Below are the code and all the weights of a small trained network. Each question names an input and a class and asks about switching units off, where a switched-off unit gives its printed mean instead of its output.

import numpy as np


def w(rows, s, z=0):
    codes = np.array(rows[::2]) - 128.0
    scale = np.full(codes.shape[1], s)
    scale[-1] = z or s
    return codes * scale


def norm(h):
    return h / np.sqrt((h * h).mean(-1, keepdims=True) + 1e-5)


def f(y):
    return np.maximum(y, 0)


def log_softmax(a):
    a = a - a.max(-1, keepdims=True)
    return a - np.log(np.exp(a).sum(-1, keepdims=True))


def net(x, mask):
    res = np.array(x, float).reshape(1, 8) / 4 @ E
    u = 0
    for l in range(4):
        y = f(norm(res) @ A[l][:, :-1].T + A[l][:, -1])
        res = res + np.where(mask[u : u + 8], y, B[l][:, -1]) @ B[l][:, :-1]
        u += 8
    return log_softmax(norm(res)[-1] @ U[:, :-1].T + U[:, -1])


A, B = {}, {}
E = w([
[118,163,71,188,168,67,144,120,92,125,107,136],'x0',
[148,253,171,118,104,170,105,120,137,140,67,68],'x1',
[165,149,190,86,82,144,47,143,105,137,164,124],'x2',
[93,87,122,123,176,164,149,164,168,128,116,130],'x3',
[93,87,209,118,136,112,215,127,112,201,127,109],'x4',
[176,147,153,65,47,83,110,42,28,92,158,144],'x5',
[162,95,122,58,164,90,146,86,142,71,107,95],'x6',
[96,88,129,93,146,189,117,167,155,105,180,150],'x7',
],0.0036)
A[0] = w([
[155,192,159,158,91,97,168,80,109,157,168,143,117],'0.n1',
[166,67,120,104,78,61,164,107,150,75,121,120,165],'0.n2',
[174,203,58,90,96,91,142,134,85,79,85,48,21],'0.n3',
[110,190,127,145,81,118,162,115,84,154,113,125,107],'0.n4',
[216,105,68,110,176,185,100,168,201,2,159,149,132],'0.n5',
[137,87,164,100,147,51,168,125,43,146,139,151,73],'0.n6',
[106,146,247,65,79,164,111,140,128,79,91,146,1],'0.n7',
[100,139,19,137,140,116,132,123,167,36,183,210,20],'0.n8',
],0.0033,0.0022)
B[0] = w([
[132,110,206,169,76,162,141,166,145,92,47,138,207],'0.n1',
[63,237,151,117,172,127,74,183,169,116,186,174,221],'0.n2',
[187,144,132,165,173,125,26,40,97,113,32,128,195],'0.n3',
[171,195,153,174,122,89,152,155,94,123,124,185,192],'0.n4',
[89,142,147,165,34,152,201,155,15,119,123,177,252],'0.n5',
[125,31,201,152,112,96,142,137,95,138,147,216,201],'0.n6',
[224,167,79,1,54,172,181,137,95,217,205,69,189],'0.n7',
[137,84,128,140,45,213,124,151,152,24,136,100,192],'0.n8',
],0.0034,0.0027)
A[1] = w([
[72,110,89,146,253,158,186,150,198,164,62,98,15],'1.n1',
[98,148,120,162,166,167,222,163,143,129,103,130,63],'1.n2',
[110,162,157,171,117,124,120,145,80,231,121,140,135],'1.n3',
[157,151,183,14,112,181,101,78,146,186,161,77,43],'1.n4',
[157,165,97,157,100,166,92,119,111,163,112,105,99],'1.n5',
[170,118,143,83,82,84,100,137,124,149,111,171,144],'1.n6',
[109,26,111,62,149,63,139,83,123,147,173,99,5],'1.n7',
[122,118,142,92,129,79,208,43,53,126,96,114,84],'1.n8',
],0.0043,0.0019)
B[1] = w([
[76,83,84,168,142,117,243,159,187,157,56,38,254],'1.n1',
[137,64,144,159,136,109,170,94,120,149,71,68,230],'1.n2',
[103,74,130,138,36,146,104,91,180,151,128,157,246],'1.n3',
[180,175,90,123,102,182,188,253,41,194,222,32,247],'1.n4',
[152,123,152,91,179,99,115,114,187,121,147,138,202],'1.n5',
[63,172,137,107,142,169,197,164,152,108,90,100,220],'1.n6',
[148,163,131,114,200,61,87,153,135,78,211,151,184],'1.n7',
[107,130,169,182,94,187,44,137,175,173,157,148,217],'1.n8',
],0.0037,0.0029)
A[2] = w([
[221,254,122,152,164,46,82,55,111,89,36,89,7],'2.n1',
[144,123,74,122,200,198,109,157,141,89,167,107,104],'2.n2',
[120,88,145,119,188,129,95,147,116,55,171,176,99],'2.n3',
[212,152,175,86,105,135,78,114,74,73,167,183,163],'2.n4',
[149,143,131,156,167,121,96,164,147,147,125,154,166],'2.n5',
[130,48,175,64,231,47,112,119,108,90,170,169,14],'2.n6',
[130,90,178,131,107,59,183,119,105,112,143,191,83],'2.n7',
[113,85,112,126,103,166,150,155,149,194,197,125,153],'2.n8',
],0.0044,0.0017)
B[2] = w([
[117,121,164,85,248,142,31,46,81,77,10,142,232],'2.n1',
[190,123,115,129,55,68,179,100,47,124,111,148,171],'2.n2',
[114,183,61,87,177,131,196,52,151,67,194,192,183],'2.n3',
[123,106,95,148,202,108,164,129,173,154,82,41,254],'2.n4',
[110,116,160,104,142,85,118,62,224,123,134,110,156],'2.n5',
[104,253,95,153,217,99,175,117,201,166,241,181,181],'2.n6',
[128,201,192,167,119,89,160,95,89,161,156,114,192],'2.n7',
[173,201,131,114,207,90,74,71,137,82,37,125,240],'2.n8',
],0.0044,0.0039)
A[3] = w([
[127,70,26,83,74,141,126,128,102,58,141,141,14],'3.n1',
[147,150,119,148,124,145,65,157,202,159,148,146,4],'3.n2',
[170,146,146,114,86,140,118,160,166,193,98,94,96],'3.n3',
[122,49,137,172,193,131,178,166,132,122,107,64,35],'3.n4',
[97,147,126,194,130,91,100,156,165,142,118,142,169],'3.n5',
[210,136,185,3,97,156,128,207,114,124,166,62,53],'3.n6',
[105,115,159,113,185,134,197,205,151,112,105,139,167],'3.n7',
[140,146,166,139,162,159,76,89,191,131,144,95,181],'3.n8',
],0.0051,0.0023)
B[3] = w([
[166,95,149,233,82,247,90,210,125,59,129,151,168],'3.n1',
[40,83,186,73,36,75,81,198,165,139,162,121,145],'3.n2',
[149,106,88,91,155,119,114,177,101,87,238,133,207],'3.n3',
[84,81,101,163,146,149,128,130,169,190,63,36,211],'3.n4',
[122,53,145,5,84,151,161,154,148,115,111,121,204],'3.n5',
[218,195,113,103,172,246,153,119,89,254,204,70,253],'3.n6',
[119,140,58,158,119,92,136,24,136,149,120,37,230],'3.n7',
[142,125,59,61,154,70,67,185,81,142,98,197,209],'3.n8',
],0.0049,0.0043)
U = w([
[139,91,69,187,99,199,122,161,142,1,142,172,86],'0',
[208,181,129,74,135,199,122,158,90,215,182,55,162],'1',
[107,157,121,129,191,60,191,79,154,116,219,171,124],'2',
[163,169,144,112,180,100,44,67,96,81,9,132,197],'3',
[69,56,80,175,147,126,195,128,212,184,50,40,181],'4',
[120,115,243,184,28,82,165,103,84,179,107,168,29],'5',
[91,85,141,66,61,117,57,222,197,153,121,161,6],'6',
],0.0091,0.002)

Each question gives the input, the list of numbers given to net, and the class t.
The units are the neurons (one row each of A and B). Each row of codes is followed by its name. A weight is (code - 128) times the scale printed after its matrix; where a second scale follows, it is the last column's (A, B and U).
mask holds one flag per neuron, layer by layer. A switched-off neuron (its flag False) gives its mean, the last column of its row in B, instead of its output. The means were averaged over made-up inputs and are rounded, as every weight is.
A unit's drop is (log p(t) with every unit on - log p(t) with that unit switched off) / (log p(t) with every unit on - log p(t) with every unit switched off).
The circuit of an input: a set's keep is (log p(t) with only the set's units on - log p(t) with every unit switched off) / (log p(t) with every unit on - log p(t) with every unit switched off). Starting from the 12 units with the biggest drops (on a tie, the unit counted first), units are removed one at a time, each time the one whose removal leaves the highest keep (on an exact tie, the one counted first), for as long as the keep stays at least 0.8.
units of the circuit, in order: the units of the circuit, biggest drop first
top k neurons: the k neurons with the biggest drops, biggest first
k most important neurons of layer l: the k neurons of layer l with the biggest drops, biggest first
drop of u: that unit's drop, to one decimal
input [-3,-6,6,5,3,5,5,-8], class 2: units of the circuit, in order	2.n6, 1.n7
input [6,-7,2,8,-5,-2,6,-6], class 0: top 2 neurons	0.n8, 3.n1
input [4,-8,5,-7,-1,3,-8,4], class 5: top 2 neurons	2.n7, 3.n3
input [5,-8,-5,3,7,1,3,-5], class 2: units of the circuit, in order	1.n7, 2.n6
input [-2,4,-5,-8,5,-3,7,-1], class 3: units of the circuit, in order	0.n3, 2.n1
input [7,8,7,-1,5,2,-3,-7], class 3: top neuron	2.n1
input [4,4,-7,8,-8,7,-8,2], class 0: top 2 neurons	0.n8, 2.n8
input [8,1,-2,5,-1,7,7,6], class 2: top 4 neurons	2.n6, 0.n6, 2.n3, 2.n8
input [-5,-4,2,8,-5,5,7,-2], class 2: top 2 neurons	2.n6, 2.n3
input [-5,-7,2,5,-8,7,3,-5], class 0: top 2 neurons	3.n1, 0.n8
input [-8,2,-4,-6,-1,-5,-2,-7], class 6: top 2 neurons	1.n3, 2.n4
input [-1,-5,-5,8,6,2,5,1], class 2: top 3 neurons	1.n7, 2.n6, 0.n6
input [5,2,-8,-3,1,7,-7,1], class 5: 2 most important neurons of layer 1	1.n3, 1.n8
input [2,7,-6,6,-1,0,4,-6], class 3: units of the circuit, in order	2.n1
input [1,4,2,4,-5,7,-6,0], class 3: top 2 neurons	2.n1, 0.n3
input [2,2,-6,1,3,7,8,3], class 2: top 2 neurons	2.n6, 0.n6
input [-2,-7,3,-2,5,8,-6,3], class 2: 2 most important neurons of layer 0	0.n5, 0.n6
input [6,7,0,2,7,-1,0,-7], class 3: 2 most important neurons of layer 2	2.n1, 2.n4
input [-1,6,2,-1,-2,7,-8,-8], class 3: drop of 2.n1	0.4
input [3,4,0,-7,-4,6,-2,5], class 3: drop of 1.n1	0.0
input [-7,-6,6,2,-1,-6,4,-8], class 2: drop of 2.n3	0.1
input [2,-1,5,-1,-3,1,-7,7], class 6: top neuron	3.n2
input [8,-7,1,-2,-7,4,0,1], class 0: drop of 3.n1	0.2
